Each row, then roughly how far along a hidden order it lies, from 0 to 12
[ -8  -4 -13  -1  -7 -26 -14   7   5 -38   8   0 -16   1   9  -3  -1   7
  38  -3  19  11  -8   2 -11   3  -2   5   6   0   6 -10   8   7 -29 -18
  -9  12  -3   4   9 -18  12   6 -15   1 -28  -4   4  -2  17  -8  38   1
  -1 -31   2 -12 -13   1  -1 -14  27 -15 -13  -2   2  -7  -2 -21   3  16
   1   9 -18  -8   5   3  -6  13  13  12  -3  -2 -12   6  -7  13  20  11
  -3  -2   5 -12   3  -2  -4   0   0   9   9   9 -21  31  13   3   4   8
  -3   6 -43   1  -2  -7   3  -5]  0
[ -2   0   4   1   2  34 -34  13   4  -1  11  -2   5  -9  13   7  -2  23
  16   1  26   7  -2 -13   0   4   0   0  -4   1  -5  -2   7  -2  -2  16
   9  -2   5  -3  13  -6  -4  18  20  -9  -3  -2  -6   5 -17   1 -45 -16
  -3  28   5  27  12   5  -6   7 -28  -1  -3   1  -3  13   0   9  18 -19
   9  -3  13  38  -3   6  -3 -30  11  30   4  -2  -2 -18   5  -3  -7   3
  -7   7 -38  -7   2  -5   3   9  -2   4 -15  11  -5   4 -27  -4   2 -10
  -1 -11 -27   2  46  -1  15  11]  11
[ -3  -1   0  -1  -3  14 -10   0   5   0   6  -7   0   6   1  -4   0   6
   5   0  -3   2  -1  -1   6   2   0   0  -1   1  -1  -6   0   0  -1  -3
   0   4   0   1   2   0  -1   0  -9   1  -1   1   1   0  -2  -2   1   2
   1  -3  -1  -2   0  -1  -2  -3   1  10  -2   0   0  -3   3  -4   0   2
   0   2   0  -5  -1  10   1   3  15   0   0  -2  -2   2   0   4   3   3
  -3   1  -4 -11   0   0  -1   0   1   1  -1   2  -9  14  -1   0  -1   2
   0   4  -1   1  12   0   0  -1]  5
[  0   0  -3  -1   0  -2  -5   0   1  -1   7   5  -2   0   1  -1   0   4
   1   1   4   2   0   1   2   1   0   1  -2   1  -3  -5   1   1  -4  -2
  -1   2   0   0   0   0   0   0  -4   1  -1  -1   2   0   1  -1  -3   0
   0   0   0  -1  -1  -1  -6  -3   7  10  -3   0   1   2   1  -4   0   3
  -1   1   1  -4   1   7   1   0   8  -1   0   1   0   1  -1   2   3   0
  -1   0   4  -1   1   1  -1   1   1   1   2   5 -12  10  -1   1   0   4
   0   3  -1   0   0   0   2  -1]  5
[-16   2  12   0   2  11  33  20   3   2   1  -2  -2  11  11   2   0  12
  -2   0 -10  -1   1   2  20   1  -4  -1  -1  -4  45  -4  -1   8   7   0
   4   2  -7   0  -4   5  26   0   1  -4 -14  -2 -10  -2 -33   0  63  -2
  -1 -15   0 -47   9   7  21  15 -33 -24  19  -1  -3   3   2   1   2  14
  -5   8  26 -34   1   1  -2  29   7   1   4  -2  -3   6  -2   2  21  -1
   8  -1   6  35  -3  -2   2   3   7   6  14  -1  -9  16   9  -1  -2   7
  -1   6 -31  -7 -22  -4   3  -2]  5
[ -2  -3  -3  -1   5  41  -6   6   5   7   5   7   2  -4   3  -3   0   8
  -2   0  -3   3  -1  -6  11   2   1  -1  -3   2  13  -6   1  -5  -1  -4
  -1   6   4   0   4   1  -2  -1  -9  -1   4   6  -5   1 -10   0 -10   2
   1   8  -1  -8   1   0   0  -1 -10  -9  -4   0   0  -3   6  -5   2   4
   0  -1   0   2  -3  16   3   3  17  12   1  -3  -5   2   1   2  -1   3
   0   2 -17 -12   0   0   2  -3   6   2  -9  -2  -8   4  -2   0   3  -1
   1   3   1   2  12   1  -3   0]  5
[ -3   1   1  -1  -4 -14  -3   1  -1  -3   7   1  -1 -15   1   0   0   0
   8  -7  -3  -1   0   2  -4   1   0   0   4  -1  -8  -4   0   2  -4   0
  -1   0  -1   1  -2  -1   5   2   4   2   0  -2   4  -1   3  -1   3   1
   0  -4   0   3  -2   0   5   0  10  -4   1   0   0   0  -1  -1   1   0
   2   2   1  -5   1   6  -1  -1  10  -5  -1   0   2   0  -1   1   2  -1
  -1  -1   6   3   0  -1  -1  -1   0   1   5   3 -13   8   1   1  -1   3
   0   0  -1  -1   1   0   3   1]  5
[ -4   0   0   0  -2   0   5   0  -1   2   5  -2   1  -5  -3   2   0  -3
  -6   1   2   1   1   0   8  -1  -1  -1  -1   0   4  -5  -1   0   1   1
   2   0   1   0   0  -1   6  -1   0   0  -2   0  -3   0   0   2 -12   0
   0   3   1  -1   1   0  -7  -1  -5  -3   2   0   0  -1  -6   0  -1  -1
  -3  -3  -1   2  -2  10   1  -3  11   1   1   2  -1   0   0  -2   0   0
   0   0  -1   4   1   0   1   1   1  -1  -3   0 -10  -8  -2   0   0  -1
   0  -2   4   0  -3   0   2   1]  5
[ -3   0  -2  -1   0   5  -9   2   2  -3   5  -5  -3  -2   1  -1   0   5
   7  -1  -3   1   0   1  -4   2   1   1  -8  -1  -1  -8  -1   1  -2  -3
   0   1   0   0  -1  -2   3   1  -1  -1   0   0   1  -1   3  -1  14   2
   0  -3  -2  -4  -1  -2   3  -1   3   0  -2   0   0  -1  -2  -3   0   3
   2   3   2   3   0   8   0   3  12   5  -1  -1  -1   1  -1   3   2   3
  -3   0   1   0   0   0  -1  -1   1   1  -3   4 -14   7   1   1  -1   2
   0   4   0   0   3  -1   0  -1]  5
[-24  -5  18   2   3  34 -23  18  14   0   2   9   3  -2 -13  15   2  10
  12   7   9 -11  -5  -7 -27   2  -3  -4   3   2  34  -2   0  -2  -5  -4
   5  -1  -1  -2   6 -18  -9   1  24 -13 -16  -5 -20   2 -26  14  63  -4
  -6 -17  -4 -63  11 -13  41  29 -63   2  16  -3  -3  13   2   4   7  -4
   1  14  30 -37   0   4   4  36  10  20   1   0  16   7  -6  -9  -6   2
   2   3   2  34   1  -4  -1   8  14  10  22   3 -10  42  -7   6  -4   9
  -1  21 -32  -3  17   0   6   3]  8
[-29  -3 -19  -2  -9   8 -30  -6   8  -8   6   1  -5   7  11 -18   1  12
  20  -2  -2  -4  -3   1 -16   8   1  -7  -3  -2 -21  -9   4   1   1  -8
  -9  11   4   2   3  -4  17   3   4  -1   3   0  12   0   6  -4 -57   3
   2  -8  -5  -8  -6  -3  16   3   5   9  -7  -1   3  -4   0  -9  -9  -5
  13   4   7  -5   2   0  -8   2  17  -7  -2  -1  -6  18  -4   6  11   7
  -7   1  -4 -30   1  -1  -6   5   9  12   5  -3 -16  21   3   3   0   7
   1  19  25   7   3   1 -13   2]  12

Next part:
[ 10  -5   3  14   4  -2   9  -5   3  -3  -3  16  11  10   1  -7   6   5
   6   2  -6   3   3 -13  -4   0  29   8  -1 -14]  2
[-15  -3   3   5  13   7  -5   0   3  11  11  -6 -11   0  -5   4   8  11
  -3  -6   0   4 -19  -5 -12  -6 -24  -6   6   3]  8
[  1  -2   5  -7   5   1   2  -2   1   2   1   3  10   4  -3 -10  10   7
   3  -1  -1   4  -9 -23  -4  -6   7   2   3  -6]  3
[ 10  -7   0  16   5  -3  10  -4   0  -4   1  20   4   7  -2  -5   2   9
   6   5 -10  -1   4 -13 -10  -2  22   8   8 -15]  2
[ -3  -4   3  21  15   5   6 -11   8   6   8  17  -2  15   2 -11  17 -14
   4   0   1  13 -19 -10  -5  -4  28   2   2 -10]  6
[ -2  -3   3   7   4   0   3   0  -3  -1   9   3  -9  -2  -9  -2   1  14
   3  -1  -9  21   1  -6 -18  -4  13   6   8  -4]  5
[  1   0  -1   7   5   3   0  -5   3   4   3   6  -2  11   3  -7   5 -17
  -1   0   3   2  -9  -3   0   2  20   0  -1   0]  6
[  1  -2   3  -4   3   3  -1  -4   4   4  -2   3  10   8  -1  -5   6   3
   1  -1   1  -1  -9 -15   3  -5   8  -1   4  -3]  3
[  3  -7   9 -23   4   2   2  -4   1   2  -1   4  15   5 -11 -11  12  14
   3   1  -2   3 -14 -29  -4  -8   9   1   6  -8]  1
[-1 -4  1  6  6  0  3  2 -1  3  9  6 -9 -1 -6 -4  3  3  1  0 -6  1 -5  0
 -9  2 13  4  6 -2]  5
[ -1  -6   3  27   8   4   3  -5   5   7   2   7   9   9  -4  -7   7   6
   2  -2  -4   4  -9 -18  -7  -7  11   1   5  -6]  3
[-15   0   2 -12   6   5  -7   2   1   9   8 -13 -10  -6  -2   1   7   2
  -3  -5   3   9  -8   4  -1  -5 -21  -8  -2   8]  8
[-33  -1   9   9  16   9  -9   3   2  22  18  -8 -21  -5  -9  16  16  12
  -7 -14   1  -1 -37  -3 -18  -8 -50 -15   9   6]  12
[  2  -8   7 -14   7   5   0  -5   4   4   0   7  17  12  -9 -12   9  12
   3   0   1   1 -13 -29  -1  -8   9   0   7  -5]  1
[ -5   0 -12  49   5   4  -2  -1   5   0  15  14 -16   1   8   4 -12   5
   0  -8  -6   0   6   7  -9   3   3   3   7  -3]  8
[ -1  -4   4   3   2   1   2  -3   5   5  -6   1  15   0   0  -3  10  12
   5  -2  -3  10 -14 -15   1 -11 -14  -2   0 -13]  2
[ 1 -2 -3  9  5  4 -4 -3  4  3  9  9 -2 10 -2 -5 -1 -2  3 -2  0 -4 -3 -8
 -4  2  9  2  6  1]  5
[ -9  -4   9  22   6   6   5  -6   1   4   7   3  -5  11  -3 -11  14   7
   8  -4  -2  26   1 -19 -25 -10  16   4  16 -17]  7
[ -5  -6   1  -7   4  -4   1   5  -7  -4  24  -5 -24 -25 -20  -9  -4  31
   2  -3 -14  28   4  -1 -26  -7   1   8  12   5]  4
[-4 -2  2  4  2  1  4 -4  3  3  2  3  2  3  0 -5  9 -1  3  0 -2  7 -5 -5
 -3 -5  9  0 -1 -9]  5
[-17  -1  -2 -24   8   9 -11  -5   7  10  18 -18  -6  -7  -5 -18  10   5
   0   0   6  42 -11 -11  -4 -14 -21  -3  -3   5]  6
[  3  -9   0  11  13   2   3  -6   7   6  11  15   1   2  -5  -7   7  17
   2  -2  -7   1 -16 -18  -5  -6  10   2   3  -6]  3
[ -4   2 -10  42   6   7  -3  -6  12   7   4   8  -2  15  15   1  -3 -11
   4  -5   3   6  -6  -1   0   0   3   0   0 -10]  7
[  0  -7   3  16  13   1   4  -5   0   1  15  10 -11   0  -9  -8   6  17
   4  -2  -9  11  -8 -10 -21  -3  15   6   8  -8]  5
[-1  1  1  6  4  3  1 -4  2  3  1  2  4  6  2 -3  5 -2  1  0  1  6 -7 -9
 -2 -4  3  0  2 -7]  5
[ -3  -4   2   6   4   2   0  -1   3   3   2   5   7   2  -2  -3   2  18
   4  -2  -2   4  -6 -16  -7  -8  -4   2   6  -8]  3
[  2  -2  -8  -2   7   5  -3  -4  10   8   2   8  13  12   4  -2   0   3
  -1   0   4 -13 -15 -14  10  -1   4  -3  -3   0]  3
[-3 -3 -1 12  9  3  1 -5  1  2  3  9 -8  7 -6  2  0  1  0 -1 -1  4 -5 -6
 -8  2 21  3  6 -2]  6
[-13   1   2  17   8   8  -6   0   4  11   1  -4  -3  12   2  12   6  -2
  -5 -10   8 -17 -24  -6   5  -1 -35 -10   5   3]  8
[-34  -4  17  36  23   6  -4   9  -3  26  15  -6 -36   0 -15  33  19  25
 -10 -22  -8 -27 -49   0 -32  -3 -58 -10  22   3]  12
[ -2  -1  -7 -20  -2   3  -6  -4   3  -3   9  -7   4  -6   0 -18  -6   1
   2   4   4  28   3  -8   3  -6   1   3  -5   9]  2
[  9  -8 -10   0  10  -1   0  -4  11   7   9  18  15  -2  -2   1  -1  15
  -3  -1  -1 -21 -25 -14  17   0   6   0 -10   3]  0
[  0  -7   2  14  10   3   2  -4   4   3   9   9   1   5  -5  -8   6  20
   4  -3  -6   4 -10 -21 -11  -7   6   4   9  -9]  4
[ -1  -3   3   1   0   1   1  -2   4   2  -1   2  12   0  -3  -3   7  18
   4  -1  -3  11  -3 -15  -3  -5 -16  -1   3  -9]  3
[  0  -2   0  21   8   1   2  -4   3   2  10   6 -14   4  -7  -6   4  -7
   0   1  -1   5  -4   0  -7   4  22   4   2  -1]  6
[ 18  -7 -14 -22  -2   2   0 -16   8 -15  12  12  24  -2  -2 -46  -9  13
  13  15   0  53  27 -25   1 -11  50  17  -4  -9]  0
[ -2  -4  -2  24   8   2   3  -4   5   2  11   7 -11   1   0  -4   5   7
   3  -2  -6  15  -7  -4 -12  -4   8   2   4  -9]  6
[  0  -9   2  20  15   1   5  -4  -3   1  27  13 -24   0 -14 -12   4  11
   3  -2 -11   6 -10  -5 -31   1  29   9  14  -3]  7
[ -1  -3   1   7   9   4   4  -8   5   7   5   9  -4  13   3 -11  12 -15
   0   0   3   9 -12  -5   1   3  19   1  -2  -7]  6
[  7  -8  -6  -5  13   3   1  -5  10   6   9  17  10   3  -3  -4   3  17
   0  -2  -3 -11 -23 -19   5  -3   3   1  -4  -4]  1
[  0  -3  -1   3   5   1   0  -3   4   2   9   4   1   4  -2  -4   3   8
   2   0  -2   4  -6 -11  -5  -3   1   0   4  -9]  4
[  3  -1  -5 -11  -1   0  -1  -4   3  -2   3   5  -2  -4  -2 -15  -1   1
   3   4   1  20   8  -4   1  -3  10   4  -4 -18]  2
[ -2   0  -1   3   0   4  -2  -2   4   5  -6  -4  18   7   6   0   4   1
   2   0   3   4  -6 -10   8  -6  -7  -4  -1  -8]  3
[  0  -4  -4 -14   4   3  -1  -9   7   1  13   0   8  -5  -3 -26   9   6
   7   6   0  42   2 -16  -3 -13  13   6  -4  -8]  2
[  1  -2   1  13  12   2   5  -7  -1   5  16  12 -22   6  -3 -12  11 -23
   0   1   0   7 -10   6  -8   7  40   4   2  -2]  8
[  1  -2  -3   8   8   6  -1  -5   7   4   4   9   7  10   1  -6   0   4
   1  -2   0  -2 -11 -14   2  -3   3   1   3  -5]  4
[ 3 -3 -3 -3  4  0  0  3  1  2  5  4  1 -6 -2  0 -3  6  0  1 -1 -3 -6 -2
  1 -1  0  2 -1  1]  3
[  3  -3  -5  21   9   7  -2  -5   2   3  13  16 -10  15  -4  -8  -2 -12
  -2  -2   2 -11 -11  -2  -8   8  31   4   6   4]  7
[ 0 -1  4 -3 -2 -2 -1  4 -3 -4  3 -6 -6 -7 -6  3 -6 10 -1 -1 -4 -2  4  3
 -3  4 -3  2  4  3]  4
[ -1   0   9  56  11   4   8  -2   5  17 -17  17   7  33  11  25  14 -11
  -3 -12   2 -50 -32 -10   3   5  -5 -13   8 -15]  9
[  0  -4   9  42  12   2   8  -2   5  13 -10  19   6  24   6  16  12   0
   0  -9  -4 -32 -22 -12  -4   3   1  -4  11 -16]  7
[  5  -4  -1   3   1   1   3  -7   5  -2   6   9   8   4  -2 -15   6   4
   6   3  -4  18   2 -14  -4  -4  22   5   2 -10]  2
[  0  -7   6  -8   9   4   3  -6   4   5   3   6  11   8  -7 -12  14  13
   3   0  -1   9 -14 -26 -11  -8   9   1   6 -10]  3
[ 0 -4  0  1  3  0  0 -1  0  2  4  4 -3  0 -3 -2 -1  7  0 -2 -6 -2 -3 -5
 -3  0  0  1  1  0]  4
[  1  -8  -4   2  11   3   2  -6  10   8   7  15  10   4  -1  -6   3  12
   2  -2  -2  -5 -20 -17   3  -5   7   0  -2  -6]  2
